[[128 128 115 128 129 129 149 131 128 128 129]
 [128 128 110 123 128 129 135 124 124 129 129]
 [128 128 117 130 129 128 135 125 126 127 128]
 [128 127 135 122 130 127 126 127 129 130 128]
 [128 128 127 126 129 129 143 129 130 129 128]] >> 128

[[110 124 123 124 108 137 119 132 133 135]
 [136 123 148 149 130 113 128 120 124 124]
 [134 128 148 144 125 124 115 125 113 125]
 [139 132 123 130 149 118 147 123 138 122]
 [140 136 141 129 135 133 113 127 108 120]
 [134 140 116 107 133 144 125 135 124 127]
 [127 124 119 132 135 116 149 123 149 130]
 [138 133 145 138 138 126 117 126 110 119]
 [135 131 114 124 149 120 147 127 138 127]
 [124 128 145 141 118 127 111 129 115 127]
 [129 134 108 115 138 130 141 131 144 130]] >> 129

[[123 126 121 127 125 155 131 135 144 123 119]
 [144 123 117 122 128 138 140 124 139 120 114]
 [132 137 119 136 138 137 141 136 121 119 128]
 [129 138 114 127 123 131 135 130 126 118 147]
 [109 112 114 120 122 128 123 121 132 126 119]
 [128 135 118 122 142 115 135 121 126 124 135]] >> 128

[[142 149 131 116 119 147 113 136 102]
 [140 145 131 118 120 144 115 134 106]
 [140 146 131 118 120 144 115 135 105]
 [136 140 130 121 123 139 119 132 113]
 [141 147 131 117 119 145 114 135 104]
 [135 139 130 122 123 138 120 132 114]
 [129 130 128 127 127 129 127 129 126]
 [136 140 130 121 123 138 120 132 113]
 [131 132 129 126 126 132 125 129 123]] >> 131

[[124 139 102 116 135 113]
 [140 120 140 111 126 115]
 [105 122 146 135 122 146]
 [114 122 130 108 129 108]
 [148 131 117 135 132 152]
 [113 136 106 110 127 132]
 [106 132 122 146 130 138]
 [109 128 130 141 123 107]
 [145 131 121 144 127 107]
 [117 129 128 104 131 151]
 [130 124 122 149 129 130]] >> 130

[[128 125 124 127 128 125]
 [127 132 130 129 128 129]
 [151 126 126 128 128 127]
 [127 131 129 129 128 128]
 [127 130 126 128 128 126]
 [129 127 135 128 128 134]
 [127 132 130 129 128 129]] >> 127

[[149 109 139 113 108 110 115 150 109]
 [109 151 118 139 146 143 141 115 137]
 [151 112 150 123 118 127 127 151 122]
 [121 144 139 146 149 140 139 116 155]
 [119 145 133 139 148 144 146 120 152]
 [120 144 121 133 137 139 135 127 127]
 [135 133 149 142 144 146 146 131 152]
 [135 126 132 118 118 113 123 139 119]
 [144 143 151 141 145 139 146 145 152]
 [141 142 137 131 133 132 136 145 127]
 [135 117 122 112 108 110 114 136 103]
 [109 148 126 139 147 142 139 111 144]] >> 109

[[133 125 136 116 126 128 116]
 [121 130 120 141 127 125 113]
 [139 128 115 126 133 127 127]
 [151 120 124 131 124 125 135]
 [130 125 137 122 124 128 115]
 [136 129 116 134 127 124 120]
 [126 121 134 136 124 128 141]
 [139 117 122 145 123 123 119]] >> 139
---
[[122 140 123 145 123 135 151]
 [137 121 144 130 117 130 130]] out 122, 130

[[117 119 113 133 141 121]
 [126 138 125 125 139 102]
 [117 139 130 120 142 105]] out 117, 105

[116 102 140 124 116 106 117] out 116, 117

[[102 123 118 120 104]
 [110 113 119 110 109]
 [120 101 116 109 123]] out 102, 123

[105 104 124 146 109 133 119] out 105, 119

[[124 123 120 129 117]
 [148 140 127 103 132]
 [128 135 132 129 133]] out 124, 133

[146 130 104 125 149] out 146, 149
---
[[117 103 149 121 129 119 146]
 [139 113 144 149 110 129 132]
 [130 119 133 141 112 135 136]] → 103

[[141 123 125 121 129 128]
 [120 127 113 150 143 129]
 [118 115 130 137 141 128]] → 123

[[114 141 124 141 119]
 [125 130 130 137  98]
 [115 127 118 123 118]] → 141

[[116 137 131 139]
 [139 112 124 123]
 [127 106 131 125]] → 137

[[143 101 125 124 135]
 [132 149 119 109 137]
 [144  99 124 121 136]] → 101

[[138 119 116 136]
 [134 158 104 107]
 [132 133 129 125]] → 119

[[103 101 147 112]
 [130 133 131 128]
 [138 138 142 112]] → 101
---
[[153, 130, 119, 113, 136, 118],
 [152, 128, 123, 122, 140, 118],
 [130, 128, 127, 131, 137, 132]] --> 140

[[126, 131, 129, 126],
 [139, 115, 118, 154]] --> 118

[[133, 122, 134, 116, 151],
 [133, 122, 134, 116, 151],
 [133, 122, 134, 116, 151]] --> 116

[[106, 147, 133, 104, 157, 120],
 [119, 139, 134, 110, 149, 118]] --> 149

[[130, 138, 122, 126, 119],
 [120, 104, 147, 139, 152],
 [107, 110, 153, 153, 139]] --> 139

[[130, 136, 113, 154],
 [137, 100, 137, 103],
 [141, 157, 153, 127]] --> 137

[[145, 119, 107, 152],
 [150, 136, 120, 153],
 [146, 138, 112, 153]] --> 120

[[137, 131, 131, 158, 105, 139, 99],
 [129, 137, 123, 100, 128, 149, 146]] --> 149
---
array([104, 128, 133, 139, 102, 144, 121]) -> 139, 144

array([125, 145, 118, 118, 111, 152, 110]) -> 118, 152

array([[146, 119, 114, 135, 114, 127, 112],
       [109, 101, 117, 152, 107, 155, 129],
       [142, 134, 111, 151, 144, 108, 148]]) -> 152, 155

array([[141, 137, 145, 143, 119],
       [150, 108, 128, 126, 129],
       [145, 125, 133, 112, 112]]) -> 128, 150

array([154, 113, 106, 140,  99, 136, 141]) -> 140, 154

array([126, 131, 127, 141, 132, 124, 154]) -> 141, 154

array([121, 137, 104, 109, 108, 110, 132]) -> 109, 137

array([102, 125, 111, 141, 123, 140, 125]) -> 141, 141

array([[135, 133, 101, 119, 138, 149, 119],
       [134, 133, 142, 142, 107, 101, 122],
       [126, 117, 113, 107, 147, 142, 140]]) -> 142, 149
---
[[142 130 131 133 151 138]
 [139 141 123 116 147 122]]: 133

[106 101 124 124 130 148]: 124

[146 142 124 121 105 133]: 121

[126 123 124 114 130 103]: 114

[100 129 116  98 143 124]: 98

[141 104 141 134 106 139]: 134

[136 131 120 136 104 156]: 136

[125 142 118 133 146 157]: 133
---
[[103 129 144 130]
 [125 111 106 153]
 [129 107  99 143]] ==> 106

[[113 152 109 145 118 134 119]
 [124 108 146 129 117  98 146]] ==> 98

[[129 129 125 117]
 [126 133 137 150]] ==> 137

[[104 111 138 103 101 132 141]
 [117 133 148 139 142 150 119]] ==> 150

[[132 132 126 132 133 126]
 [127 129 128 157 148 117]] ==> 148

[[127 105 128 106 129]
 [128 126 128 141 128]] ==> 141
---
[[139, 120, 129, 129, 127, 135], [116, 129, 138, 142, 139, 128], [134, 106, 129, 98, 124, 123]] result: 129
[[131, 128, 124, 152, 119, 133, 132], [118, 134, 115, 133, 117, 147, 113], [118, 125, 120, 133, 118, 138, 120]] result: 120
[[132, 154, 115, 148, 136, 136, 129], [106, 125, 110, 137, 119, 143, 117], [118, 155, 105, 131, 115, 157, 105]] result: 105
[[142, 116, 126, 139], [122, 128, 131, 147], [103, 107, 138, 110]] result: 138
[[120, 130, 115, 152], [120, 141, 106, 155], [112, 121, 120, 144]] result: 120
[[127, 110, 130, 99], [122, 133, 127, 131], [126, 110, 140, 149]] result: 140
[[147, 123, 129, 131, 120], [135, 128, 120, 123, 107], [121, 129, 135, 134, 151]] result: 135
[[129, 103, 125, 110, 124, 106], [126, 119, 130, 98, 129, 116], [126, 127, 129, 151, 125, 124]] result: 129
---
[151 121 119 129 118] ⇒ 129

[[153 114 120 114 148 134 150]
 [107 156 135 156 129 106 108]] ⇒ 106

[[127 107 102 140 146 102  98]
 [145 104 110 134 147 102 100]
 [143 152 151 115 118 155 153]] ⇒ 155

[[119 136 131 125 107]
 [124 133 116 126 113]] ⇒ 126

[137 113 104 132 128] ⇒ 132

[133 132 101 145 123 133] ⇒ 123

[[125 155 130 123 134]
 [131 148 130 114 127]] ⇒ 114
